Here is a tiny trained network, its code and every weight. The questions are about switching its units off for an input and a class, where a switched-off unit gives its printed mean instead of its output.

import numpy as np


def w(rows, s, z=0):
    codes = np.array(rows[::2]) - 128.0
    scale = np.full(codes.shape[1], s)
    scale[-1] = z or s
    return codes * scale


def f(y):
    return np.maximum(y, 0)


def log_softmax(a):
    a = a - a.max(-1, keepdims=True)
    return a - np.log(np.exp(a).sum(-1, keepdims=True))


def net(x, mask):
    res = np.array(x, float).reshape(1, 6) / 4 @ E
    y = f(res @ A[0][:, :-1].T + A[0][:, -1])
    res = res + np.where(mask, y, B[0][:, -1]) @ B[0][:, :-1]
    return log_softmax(res[-1] @ U[:, :-1].T + U[:, -1])


A, B = {}, {}
E = w([
[229,78,88,138,211,46,149,106,33],'x0',
[76,106,48,183,1,12,135,153,154],'x1',
[145,125,154,139,131,117,123,143,150],'x2',
[162,192,89,82,158,84,29,74,219],'x3',
[89,133,116,120,138,130,124,104,100],'x4',
[134,115,106,167,137,151,248,50,228],'x5',
],0.0079)
A[0] = w([
[48,81,87,156,88,201,187,119,37,69],'neuron 1',
[127,168,85,114,152,99,65,74,161,18],'neuron 2',
[212,57,89,142,192,46,132,89,55,103],'neuron 3',
[134,193,160,97,71,140,82,173,60,48],'neuron 4',
[91,108,158,123,131,171,174,213,94,94],'neuron 5',
[129,197,38,93,124,129,54,63,181,123],'neuron 6',
[134,115,144,105,125,130,2,221,56,129],'neuron 7',
[137,145,176,66,177,201,139,147,136,66],'neuron 8',
[178,152,176,135,212,226,101,94,100,70],'neuron 9',
[150,151,121,161,122,163,182,105,157,227],'neuron 10',
[52,154,147,163,98,144,93,158,150,162],'neuron 11',
[169,110,138,104,162,194,101,73,101,20],'neuron 12',
[130,59,79,192,78,50,98,134,148,21],'neuron 13',
[141,46,149,176,103,165,158,182,106,35],'neuron 14',
[154,123,172,96,195,168,144,107,127,3],'neuron 15',
],0.0082,0.0062)
B[0] = w([
[195,137,166,178,162,104,87,162,118,204],'neuron 1',
[184,158,188,152,161,71,122,178,100,170],'neuron 2',
[108,151,130,147,83,254,17,93,176,255],'neuron 3',
[139,79,156,172,78,115,170,75,151,177],'neuron 4',
[184,130,145,167,150,112,78,136,137,191],'neuron 5',
[155,85,160,204,192,116,114,176,125,230],'neuron 6',
[94,46,117,213,140,117,208,68,160,249],'neuron 7',
[78,171,88,172,106,120,147,148,116,199],'neuron 8',
[87,164,61,152,98,80,163,176,103,234],'neuron 9',
[98,46,125,154,147,133,135,106,140,233],'neuron 10',
[115,141,89,129,142,180,94,151,171,215],'neuron 11',
[142,172,91,147,106,98,133,155,137,170],'neuron 12',
[87,197,64,138,89,71,171,175,73,198],'neuron 13',
[163,172,153,167,177,58,92,165,176,169],'neuron 14',
[95,218,122,153,95,45,196,153,117,175],'neuron 15',
],0.0084)
U = w([
[71,213,21,151,90,60,153,198,102,45],'0',
[111,101,123,154,178,139,92,136,131,249],'1',
[214,143,200,187,247,81,72,194,138,44],'2',
[80,167,133,154,79,254,23,114,166,133],'3',
[121,107,106,141,179,134,114,132,125,249],'4',
[110,55,122,194,171,101,209,5,164,68],'5',
[115,128,149,47,145,139,124,122,114,107],'6',
[177,167,187,13,123,94,157,89,97,89],'7',
],0.0079,0.011)

Each question gives the input, the list of numbers given to net, and the class t.
The units are the neurons (one row each of A and B). Each row of codes is followed by its name. A weight is (code - 128) times the scale printed after its matrix; where a second scale follows, it is the last column's (A, B and U).
mask holds one flag per neuron, in row order. A switched-off neuron (its flag False) gives its mean, the last column of its row in B, instead of its output. The means were averaged over made-up inputs and are rounded, as every weight is.
A unit's drop is (log p(t) with every unit on - log p(t) with that unit switched off) / (log p(t) with every unit on - log p(t) with every unit switched off).
The circuit of an input: a set's keep is (log p(t) with only the set's units on - log p(t) with every unit switched off) / (log p(t) with every unit on - log p(t) with every unit switched off). Starting from the 12 units with the biggest drops (on a tie, the unit counted first), units are removed one at a time, each time the one whose removal leaves the highest keep (on an exact tie, the one counted first), for as long as the keep stays at least 0.8.
circuit, biggest first: the units of the circuit, biggest drop first
unit that matters most: the unit with the biggest drop
k most important neurons: the k neurons with the biggest drops, biggest first
drop of u: that unit's drop, to one decimal
input [4,-4,3,-6,-6,6], class 2: circuit, biggest first	[neuron 14]
input [2,-8,8,8,-7,-2], class 0: circuit, biggest first	[neuron 9; neuron 15]
input [7,-8,7,2,-5,-5], class 0: 2 most important neurons	[neuron 9; neuron 15]
input [-7,-3,-5,0,6,-8], class 5: circuit, biggest first	[neuron 7; neuron 4]
input [0,-4,4,-3,-2,2], class 0: circuit, biggest first	[neuron 9; neuron 3; neuron 6]
input [6,-1,-3,6,1,6], class 2: 2 most important neurons	[neuron 6; neuron 2]
input [-6,-6,-4,6,-6,5], class 0: circuit, biggest first	[neuron 9; neuron 3]
input [3,-2,5,-6,2,2], class 2: 2 most important neurons	[neuron 14; neuron 1]
input [3,8,3,4,-3,8], class 0: 3 most important neurons	[neuron 13; neuron 7; neuron 4]
input [7,4,-5,-8,-1,1], class 2: 2 most important neurons	[neuron 1; neuron 14]
input [8,-4,0,-2,-8,6], class 3: 2 most important neurons	[neuron 3; neuron 7]
input [1,-6,-3,0,-4,-5], class 0: circuit, biggest first	[neuron 9; neuron 8]
input [-8,4,6,-8,-5,8], class 2: circuit, biggest first	[neuron 1; neuron 14]
input [-5,2,6,-7,4,1], class 2: unit that matters most	neuron 1
input [-4,-7,0,-6,3,-5], class 0: 2 most important neurons	[neuron 9; neuron 8]
input [-7,6,-2,-7,1,-1], class 2: 2 most important neurons	[neuron 1; neuron 3]
input [-6,5,-7,-4,6,-8], class 5: 3 most important neurons	[neuron 7; neuron 4; neuron 3]
input [2,4,-7,-6,-8,8], class 4: 3 most important neurons	[neuron 7; neuron 1; neuron 4]
input [-4,0,-3,7,2,-5], class 2: 3 most important neurons	[neuron 6; neuron 2; neuron 3]
input [-3,3,5,8,2,-5], class 2: unit that matters most	neuron 6
input [2,7,0,-7,0,-8], class 5: 3 most important neurons	[neuron 7; neuron 4; neuron 9]
input [8,7,0,7,8,-5], class 3: 2 most important neurons	[neuron 3; neuron 9]
input [4,5,-5,6,-2,-7], class 5: 2 most important neurons	[neuron 7; neuron 4]
input [-2,-8,1,1,3,-8], class 0: 2 most important neurons	[neuron 9; neuron 8]
input [3,-6,-5,-4,5,-7], class 5: drop of neuron 4	0.3
input [1,2,2,-4,-3,-1], class 2: drop of neuron 14	0.4
input [5,-3,-1,4,-6,-7], class 5: unit that matters most	neuron 7
input [-7,2,0,7,0,-3], class 2: drop of neuron 3	0.3
input [7,-4,-6,3,-7,7], class 3: drop of neuron 7	0.2
